grid =
[[146 132 134 141 121 128 128 134 127 125 118 136 136 127]
 [123 125 121 144 125 125 130 129 128 134 128 131 125 127]
 [126 131 124 114 133 132 136 134 131 129 133 128 130 129]
 [137 125 130 125 130 131 127 124 129 132 134 135 128 130]
 [131 135 126 125 127 125 124 129 129 124 122 126 125 126]
 [133 130 127 118 125 127 124 132 126 125 118 136 128 129]
 [126 125 127 151 138 123 132 127 131 129 133 129 136 129]]
grid[0, 0]: 146
grid[0]: [146, 132, 134, 141, 121, 128, 128, 134, 127, 125, 118, 136, 136, 127]
grid[6]: [126, 125, 127, 151, 138, 123, 132, 127, 131, 129, 133, 129, 136, 129]
grid[3, 7]: 124
grid[4, 7]: 129
grid[2, 6]: 136
grid[:, 6]: [128, 130, 136, 127, 124, 124, 132]
grid[3, 1]: 125
grid[4, 2]: 126
grid[:, 7]: [134, 129, 134, 124, 129, 132, 127]
grid[0, 5]: 128
grid[3, 6]: 127
grid[3, 8]: 129
grid[1, 2]: 121
grid[4, 11]: 126
grid[0, 11]: 136
grid[:, 2]: [134, 121, 124, 130, 126, 127, 127]
grid[6, 13]: 129
grid[2, 8]: 131
grid[4]: [131, 135, 126, 125, 127, 125, 124, 129, 129, 124, 122, 126, 125, 126]
grid[0, 1]: 132
grid[2, 3]: 114
grid[6, 10]: 133
grid[6, 0]: 126
grid[4, 3]: 125
grid[4, 8]: 129
grid[0, 13]: 127
grid[:, 13]: [127, 127, 129, 130, 126, 129, 129]
grid[2, 7]: 134
grid[1, 12]: 125
grid[:, 8]: [127, 128, 131, 129, 129, 126, 131]
grid[3, 13]: 130
grid[2, 11]: 128

W = [150 116 125 142 146 104 149 148 126 149 154 105]
W[0] = 150
W[8] = 126
W[2] = 125
W[4] = 146

M =
[[147 110 147 131 141 113 148 148 145]
 [143 145 147 147 146 108 147 147 146]
 [145 109 147 140 148 110 147 139 145]
 [148 110 147 127 146 112 138 142 147]
 [147 116 146 109 142 116 148 148 148]
 [110 146 109 146 109 145 109 109 108]
 [146 112 144 115 147 110 137 140 144]
 [146 109 146 128 137 108 147 147 147]
 [144 110 147 108 142 110 139 147 147]
 [109 109 109 109 146 146 147 109 108]
 [141 109 140 110 138 108 147 136 147]
 [109 149 109 147 109 147 113 111 109]
 [109 148 109 125 110 147 109 117 110]
 [115 145 109 147 109 146 109 110 107]]
M[0, 0] = 147
M[5] = [110, 146, 109, 146, 109, 145, 109, 109, 108]
M[9, 3] = 109
M[11] = [109, 149, 109, 147, 109, 147, 113, 111, 109]
M[12, 6] = 109
M[13, 1] = 145
M[5, 0] = 110
M[13, 8] = 107
M[6] = [146, 112, 144, 115, 147, 110, 137, 140, 144]
M[4, 0] = 147
M[1, 8] = 146
M[3, 3] = 127
M[9, 2] = 109
M[4] = [147, 116, 146, 109, 142, 116, 148, 148, 148]
M[7, 2] = 146
M[:, 0] = [147, 143, 145, 148, 147, 110, 146, 146, 144, 109, 141, 109, 109, 115]
M[9, 7] = 109
M[6, 1] = 112
M[11, 5] = 147
M[:, 8] = [145, 146, 145, 147, 148, 108, 144, 147, 147, 108, 147, 109, 110, 107]
M[8, 3] = 108
M[8, 6] = 139
M[10, 2] = 140
M[8, 5] = 110
M[:, 5] = [113, 108, 110, 112, 116, 145, 110, 108, 110, 146, 108, 147, 147, 146]
M[2] = [145, 109, 147, 140, 148, 110, 147, 139, 145]
M[1, 4] = 146
M[11, 6] = 113
M[9, 0] = 109
M[:, 7] = [148, 147, 139, 142, 148, 109, 140, 147, 147, 109, 136, 111, 117, 110]
M[0, 8] = 145
M[12, 8] = 110
M[3, 5] = 112
M[4, 6] = 148
M[6, 8] = 144
M[0] = [147, 110, 147, 131, 141, 113, 148, 148, 145]

a = [119 158 127 134 116 107]
a[0] = 119
a[2] = 127
a[1] = 158

x =
[[120 111 140 105 128]
 [118 135 131 124 144]
 [122 127 121 128 125]
 [118 101 135 151 143]
 [132 134 117 123 130]
 [114 134 121 124 133]
 [127 132 124 133 118]
 [120 120 130 128 124]
 [147 137 134 120 140]
 [136 117 121 138 118]
 [137 131 127 131 128]
 [115 125 139 113 114]
 [148 116 111 122 125]
 [111 130 146 115 116]
 [135 140 145 135 126]
 [140 143 112 139 129]]
x[0][0]: 120
x[:, 1]: [111, 135, 127, 101, 134, 134, 132, 120, 137, 117, 131, 125, 116, 130, 140, 143]
x[10][3]: 131
x[7][1]: 120
x[7]: [120, 120, 130, 128, 124]
x[2][0]: 122
x[1][2]: 131
x[11][3]: 113
x[6][4]: 118
x[9][0]: 136
x[:, 4]: [128, 144, 125, 143, 130, 133, 118, 124, 140, 118, 128, 114, 125, 116, 126, 129]
x[9][4]: 118
x[:, 3]: [105, 124, 128, 151, 123, 124, 133, 128, 120, 138, 131, 113, 122, 115, 135, 139]
x[1][1]: 135
x[4][1]: 134
x[0]: [120, 111, 140, 105, 128]
x[3][2]: 135
x[7][0]: 120
x[8][1]: 137
x[:, 0]: [120, 118, 122, 118, 132, 114, 127, 120, 147, 136, 137, 115, 148, 111, 135, 140]
x[9][1]: 117
x[4][3]: 123
x[15][3]: 139
x[14][3]: 135
x[9][3]: 138
x[13][3]: 115
x[13][2]: 146
x[8][2]: 134
x[7][3]: 128

data =
[[122 135 118 133 121 131]
 [120 135 116 136 126 131]
 [127 120 125 119 105 130]
 [112 132 115 131 122 125]
 [132 128 123 127 120 130]
 [122 117 138 119 116 107]
 [116 134 115 135 123 131]
 [125 129 127 125 113 124]
 [125 120 125 119 110 126]]
data[0, 0]	122
data[1, 3]	136
data[0, 1]	135
data[:, 1]	[135, 135, 120, 132, 128, 117, 134, 129, 120]
data[:, 4]	[121, 126, 105, 122, 120, 116, 123, 113, 110]
data[6, 5]	131
data[1, 2]	116
data[2]	[127, 120, 125, 119, 105, 130]
data[:, 2]	[118, 116, 125, 115, 123, 138, 115, 127, 125]
data[3, 5]	125
data[8]	[125, 120, 125, 119, 110, 126]
data[8, 5]	126
data[4]	[132, 128, 123, 127, 120, 130]
data[6]	[116, 134, 115, 135, 123, 131]
data[:, 3]	[133, 136, 119, 131, 127, 119, 135, 125, 119]
data[2, 3]	119
data[7, 4]	113
data[6, 2]	115

A = [127 137 152 107 112 123 122]
A[-7]	127
A[6]	122
A[4]	112
A[-2]	123

arr = [146 143 134 122 121 106 146]
arr[0] -> 146
arr[5] -> 106
arr[4] -> 121

B = [112 125 158 120 125 143 140 128 123 154 116 119 128 119 138 146]
B[-16]	112
B[-10]	140
B[-12]	125
B[8]	123
B[14]	138

m =
array([[147, 108, 118, 149, 140, 109],
       [146, 109, 119, 148, 139, 110],
       [147, 109, 119, 149, 139, 110]])
m[0, 0]: 147
m[0]: [147, 108, 118, 149, 140, 109]
m[1, 5]: 110
m[2, 4]: 139
m[2]: [147, 109, 119, 149, 139, 110]
m[2, 1]: 109
m[:, 2]: [118, 119, 119]
m[:, 3]: [149, 148, 149]
m[1, 4]: 139
m[2, 0]: 147

X = [120 131 151 130 127 122 125 132 128 130]
X[0] = 120
X[4] = 127
X[-9] = 131
X[-4] = 125
